Below are the code and all the weights of a small trained network. Each question names an input and a target symbol and asks about switching units off, where a switched-off unit gives its printed mean instead of its output.

import numpy as np


def w(rows, s, z=0):
    codes = np.array(rows[::2]) - 128.0
    scale = np.full(codes.shape[1], s)
    scale[-1] = z or s
    return codes * scale


def f(y):
    return np.maximum(y, 0)


def softmax(a):
    e = np.exp(a - a.max(-1, keepdims=True))
    return e / e.sum(-1, keepdims=True)


def log_softmax(a):
    a = a - a.max(-1, keepdims=True)
    return a - np.log(np.exp(a).sum(-1, keepdims=True))


def net(x, mask):
    ids = ['βγζθλπστφψω'.index(c) for c in x.split()]
    T = len(ids)
    res = E[ids] + P[:T]
    r = res
    for j in range(2):
        rows = slice(4 * j, 4 * j + 4)
        q, k, v = (r @ M[0][rows].T for M in (Q, K, V))
        z = softmax(np.where(np.tri(T) > 0, q @ k.T / 4**0.5, -1e9)) @ v
        o = O[0][rows]
        res = res + np.where(mask[j], z, o[:, -1]) @ o[:, :-1]
    y = f(res @ A[0][:, :-1].T + A[0][:, -1])
    res = res + np.where(mask[2:6], y, B[0][:, -1]) @ B[0][:, :-1]
    return log_softmax(res[-1] @ U[:, :-1].T + U[:, -1])


Q, K, V, O, A, B = {}, {}, {}, {}, {}, {}
E = w([
[102,15,52,73],'β',
[216,197,188,190],'γ',
[207,178,197,166],'ζ',
[94,126,57,87],'θ',
[62,225,74,63],'λ',
[230,189,210,99],'π',
[96,100,75,92],'σ',
[204,253,220,122],'τ',
[196,159,200,168],'φ',
[54,129,76,240],'ψ',
[186,242,141,245],'ω',
],0.0074)
P = w([
[254,121,24,136],'0',
[181,177,80,141],'1',
[169,169,97,152],'2',
[151,144,107,131],'3',
[134,138,117,129],'4',
[119,131,124,120],'5',
[106,127,134,119],'6',
[98,130,144,115],'7',
[83,126,154,119],'8',
[70,130,166,115],'9',
[52,134,177,116],'10',
[50,117,185,115],'11',
[107,133,144,131],'12',
],0.0078)
Q[0] = w([
[222,187,235,201],'head 0',
[25,25,29,41],'head 0',
[252,219,255,201],'head 0',
[42,39,74,79],'head 0',
[64,97,122,128],'head 1',
[89,106,137,137],'head 1',
[129,116,117,106],'head 1',
[66,118,99,123],'head 1',
],0.0091)
K[0] = w([
[254,119,48,101],'head 0',
[21,146,214,108],'head 0',
[249,116,40,126],'head 0',
[54,119,221,88],'head 0',
[94,79,114,101],'head 1',
[100,92,118,103],'head 1',
[133,121,103,121],'head 1',
[78,104,97,99],'head 1',
],0.0088)
V[0] = w([
[169,30,133,10],'head 0',
[168,182,183,2],'head 0',
[192,182,168,33],'head 0',
[134,247,169,145],'head 0',
[150,126,101,118],'head 1',
[111,64,82,63],'head 1',
[138,125,93,128],'head 1',
[169,174,92,148],'head 1',
],0.0089)
O[0] = w([
[238,40,124,57,134],'head 0',
[161,165,81,2,26],'head 0',
[164,170,73,53,93],'head 0',
[74,215,92,86,51],'head 0',
[105,145,111,134,203],'head 1',
[121,116,68,131,179],'head 1',
[94,142,104,155,206],'head 1',
[98,172,142,154,254],'head 1',
],0.0088,0.002)
A[0] = w([
[63,118,73,147,202],'neuron 0',
[71,133,79,146,166],'neuron 1',
[127,121,25,2,251],'neuron 2',
[135,194,159,89,216],'neuron 3',
],0.0081,0.0025)
B[0] = w([
[97,87,74,132,227],'neuron 0',
[66,62,82,100,205],'neuron 1',
[111,166,254,12,255],'neuron 2',
[113,176,43,154,186],'neuron 3',
],0.007,0.0057)
U = w([
[224,13,186,135,178],'β',
[149,176,79,148,127],'γ',
[125,138,131,103,72],'ζ',
[148,122,129,125,183],'θ',
[118,146,125,119,82],'λ',
[89,139,153,37,6],'π',
[131,104,147,124,51],'σ',
[98,192,119,75,89],'τ',
[150,116,67,106,187],'φ',
[58,152,254,186,114],'ψ',
[29,104,7,193,213],'ω',
],0.0063,0.0023)

Each question gives the input, a string of symbols that net reads in full, and the target symbol t.
The units are the heads (4 rows each of Q, K, V and O) and the neurons (one row each of A and B). Each row of codes is followed by its name. A weight is (code - 128) times the scale printed after its matrix; where a second scale follows, it is the last column's (O, A, B and U).
mask holds one flag per unit, heads first, then neurons. A switched-off unit (its flag False) gives its mean, the last column of its rows in O or B, instead of its output. The means were averaged over made-up inputs and are rounded, as every weight is.
A unit's drop is (log p(t) with every unit on - log p(t) with that unit switched off) / (log p(t) with every unit on - log p(t) with every unit switched off).
The circuit of an input: a set's keep is (log p(t) with only the set's units on - log p(t) with every unit switched off) / (log p(t) with every unit on - log p(t) with every unit switched off). Starting from all 6 units, units are removed one at a time, each time the one whose removal leaves the highest keep (on an exact tie, the one counted first), for as long as the keep stays at least 0.8.
circuit, biggest first: the units of the circuit, biggest drop first
top k neurons: the k neurons with the biggest drops, biggest first
which heads matter: for each layer, one digit per head in row order, 1 if its drop is at least 0.15 and else 0, layers parted by /
drop of u: that unit's drop, to one decimal
input β π ψ λ π ψ θ, target ω: top neuron	(neuron 2)
input τ γ ψ φ, target τ: which heads matter	10
input ψ θ ψ β ψ λ ω φ, target ψ: which heads matter	10
input ω ψ τ β β ψ λ ψ φ, target ω: which heads matter	10
input ω τ τ β γ β θ ω, target ω: circuit, biggest first	(head 0; neuron 2)
input τ β θ λ γ γ, target τ: top 2 neurons	(neuron 2; neuron 3)
input π β β τ θ τ β β β ψ ζ τ, target π: which heads matter	10
input ψ π τ τ ψ γ, target ψ: which heads matter	11
input ψ ψ β λ γ β β ψ λ, target ω: circuit, biggest first	(head 0; neuron 2; neuron 1)
input τ θ ω π β θ ψ β, target ω: circuit, biggest first	(head 0; neuron 2)
input θ β β β θ ψ ψ ψ λ ψ, target ω: circuit, biggest first	(head 0; neuron 2; neuron 0)
input β φ β ζ π, target β: drop of head 0	1.0
input β τ θ τ τ θ, target π: drop of neuron 2	0.8
input τ β ψ φ ψ ψ γ ω γ γ θ ψ γ, target τ: drop of neuron 3	0.1
